Below is a small trained network, with its code and all its weights. Each question gives an input and a class and asks what happens when units are switched off, that is, made to give their printed mean instead of their output.

import numpy as np


def w(rows, s, z=0):
    codes = np.array(rows[::2]) - 128.0
    scale = np.full(codes.shape[1], s)
    scale[-1] = z or s
    return codes * scale


def norm(h):
    return h / np.sqrt((h * h).mean(-1, keepdims=True) + 1e-5)


def f(y):
    return y / 2 * (1 + np.tanh(0.7978845608 * (y + 0.044715 * y**3)))


def log_softmax(a):
    a = a - a.max(-1, keepdims=True)
    return a - np.log(np.exp(a).sum(-1, keepdims=True))


def net(x, mask):
    res = np.array(x, float).reshape(1, 6) / 4 @ E
    u = 0
    for l in range(4):
        y = f(norm(res) @ A[l][:, :-1].T + A[l][:, -1])
        res = res + np.where(mask[u : u + 6], y, B[l][:, -1]) @ B[l][:, :-1]
        u += 6
    return log_softmax(norm(res)[-1] @ U[:, :-1].T + U[:, -1])


A, B = {}, {}
E = w([
[127,127,128],'x0',
[103,255,151],'x1',
[23,123,131],'x2',
[83,115,241],'x3',
[130,127,124],'x4',
[129,124,128],'x5',
],0.0048)
A[0] = w([
[132,161,63,121],'L0N0',
[140,170,23,103],'L0N1',
[43,114,103,130],'L0N2',
[129,128,210,86],'L0N3',
[254,119,207,5],'L0N4',
[232,144,134,96],'L0N5',
],0.0093,0.003)
B[0] = w([
[176,105,182,172],'L0N0',
[195,132,191,228],'L0N1',
[125,136,65,213],'L0N2',
[239,86,172,207],'L0N3',
[133,136,15,251],'L0N4',
[2,155,88,222],'L0N5',
],0.0087,0.0021)
A[1] = w([
[160,117,82,95],'L1N0',
[35,81,64,254],'L1N1',
[177,160,30,63],'L1N2',
[254,141,116,112],'L1N3',
[34,161,86,120],'L1N4',
[161,2,84,100],'L1N5',
],0.0083,0.0029)
B[1] = w([
[144,99,126,147],'L1N0',
[130,198,83,252],'L1N1',
[67,44,61,178],'L1N2',
[74,2,101,204],'L1N3',
[110,123,89,166],'L1N4',
[215,190,112,251],'L1N5',
],0.0081,0.0041)
A[2] = w([
[254,96,128,254],'L2N0',
[158,99,168,26],'L2N1',
[210,32,111,164],'L2N2',
[107,191,145,128],'L2N3',
[135,183,154,148],'L2N4',
[136,165,143,116],'L2N5',
],0.0065,0.0014)
B[2] = w([
[142,113,187,252],'L2N0',
[85,50,2,121],'L2N1',
[143,56,205,233],'L2N2',
[159,159,134,150],'L2N3',
[189,164,127,149],'L2N4',
[158,43,159,134],'L2N5',
],0.0053,0.0031)
A[3] = w([
[171,148,128,159],'L3N0',
[12,158,120,181],'L3N1',
[155,37,141,220],'L3N2',
[112,137,160,136],'L3N3',
[136,106,150,5],'L3N4',
[200,51,119,136],'L3N5',
],0.011,0.0022)
B[3] = w([
[227,253,137,168],'L3N0',
[163,6,70,182],'L3N1',
[34,125,235,252],'L3N2',
[90,108,198,133],'L3N3',
[98,123,85,117],'L3N4',
[158,155,153,254],'L3N5',
],0.0059,0.0044)
U = w([
[144,81,152,229],'0',
[99,145,5,2],'1',
[178,184,111,138],'2',
],0.014,0.00029)

Each question gives the input, the list of numbers given to net, and the class t.
The units are the neurons (one row each of A and B). Each row of codes is followed by its name. A weight is (code - 128) times the scale printed after its matrix; where a second scale follows, it is the last column's (A, B and U).
mask holds one flag per neuron, layer by layer. A switched-off neuron (its flag False) gives its mean, the last column of its row in B, instead of its output. The means were averaged over made-up inputs and are rounded, as every weight is.
A unit's drop is (log p(t) with every unit on - log p(t) with that unit switched off) / (log p(t) with every unit on - log p(t) with every unit switched off).
The circuit of an input: a set's keep is (log p(t) with only the set's units on - log p(t) with every unit switched off) / (log p(t) with every unit on - log p(t) with every unit switched off). Starting from the 12 units with the biggest drops (on a tie, the unit counted first), units are removed one at a time, each time the one whose removal leaves the highest keep (on an exact tie, the one counted first), for as long as the keep stays at least 0.8.
units of the circuit, in order: the units of the circuit, biggest drop first
top k neurons: the k neurons with the biggest drops, biggest first
top k neurons in layer l: the k neurons of layer l with the biggest drops, biggest first
input [-6,2,-4,-2,8,-6], class 1: units of the circuit, in order => L0N5
input [-8,-4,6,-7,-3,0], class 0: units of the circuit, in order => L0N1; L3N2; L0N4
input [6,-1,-4,-5,0,-8], class 0: units of the circuit, in order => L0N0; L1N1; L2N2
input [5,2,-5,-5,1,8], class 0: top 2 neurons in layer 0 => L0N1; L0N0
input [0,-4,2,3,-5,1], class 2: units of the circuit, in order => L1N5; L1N3
input [0,4,5,-5,-7,1], class 0: top 2 neurons in layer 0 => L0N5; L0N1
input [0,-8,-2,-2,4,-4], class 2: top 2 neurons in layer 1 => L1N5; L1N1
input [5,6,-5,-7,-4,5], class 0: top 2 neurons in layer 0 => L0N1; L0N0
input [4,6,5,-5,3,3], class 2: top 4 neurons => L0N4; L0N1; L0N3; L0N0
input [-3,0,-7,-8,-7,7], class 0: top 3 neurons in layer 0 => L0N1; L0N0; L0N2
input [7,1,-8,-5,-1,5], class 1: top 2 neurons => L0N5; L0N3
input [5,-8,0,4,2,7], class 2: top 3 neurons => L1N5; L1N3; L0N1
input [6,-8,-4,-3,-2,8], class 2: top 3 neurons => L1N5; L0N3; L0N5
input [1,5,-7,-5,2,2], class 1: top 3 neurons in layer 2 => L2N0; L2N5; L2N2
input [-3,-5,-8,-1,-2,-5], class 1: top 2 neurons in layer 0 => L0N5; L0N4
input [2,-3,5,2,1,-3], class 1: top 2 neurons => L0N1; L0N0
input [2,6,8,5,3,6], class 1: top 3 neurons in layer 0 => L0N1; L0N2; L0N0
input [-2,-2,-6,-6,-5,-2], class 0: top 3 neurons => L0N1; L0N0; L0N2
input [-1,-7,-2,2,0,-3], class 2: top neuron in layer 1 => L1N5
input [-8,-1,1,-7,-3,-7], class 0: top neuron in layer 1 => L1N3
input [-7,-7,3,0,5,-5], class 2: top 2 neurons in layer 0 => L0N5; L0N4
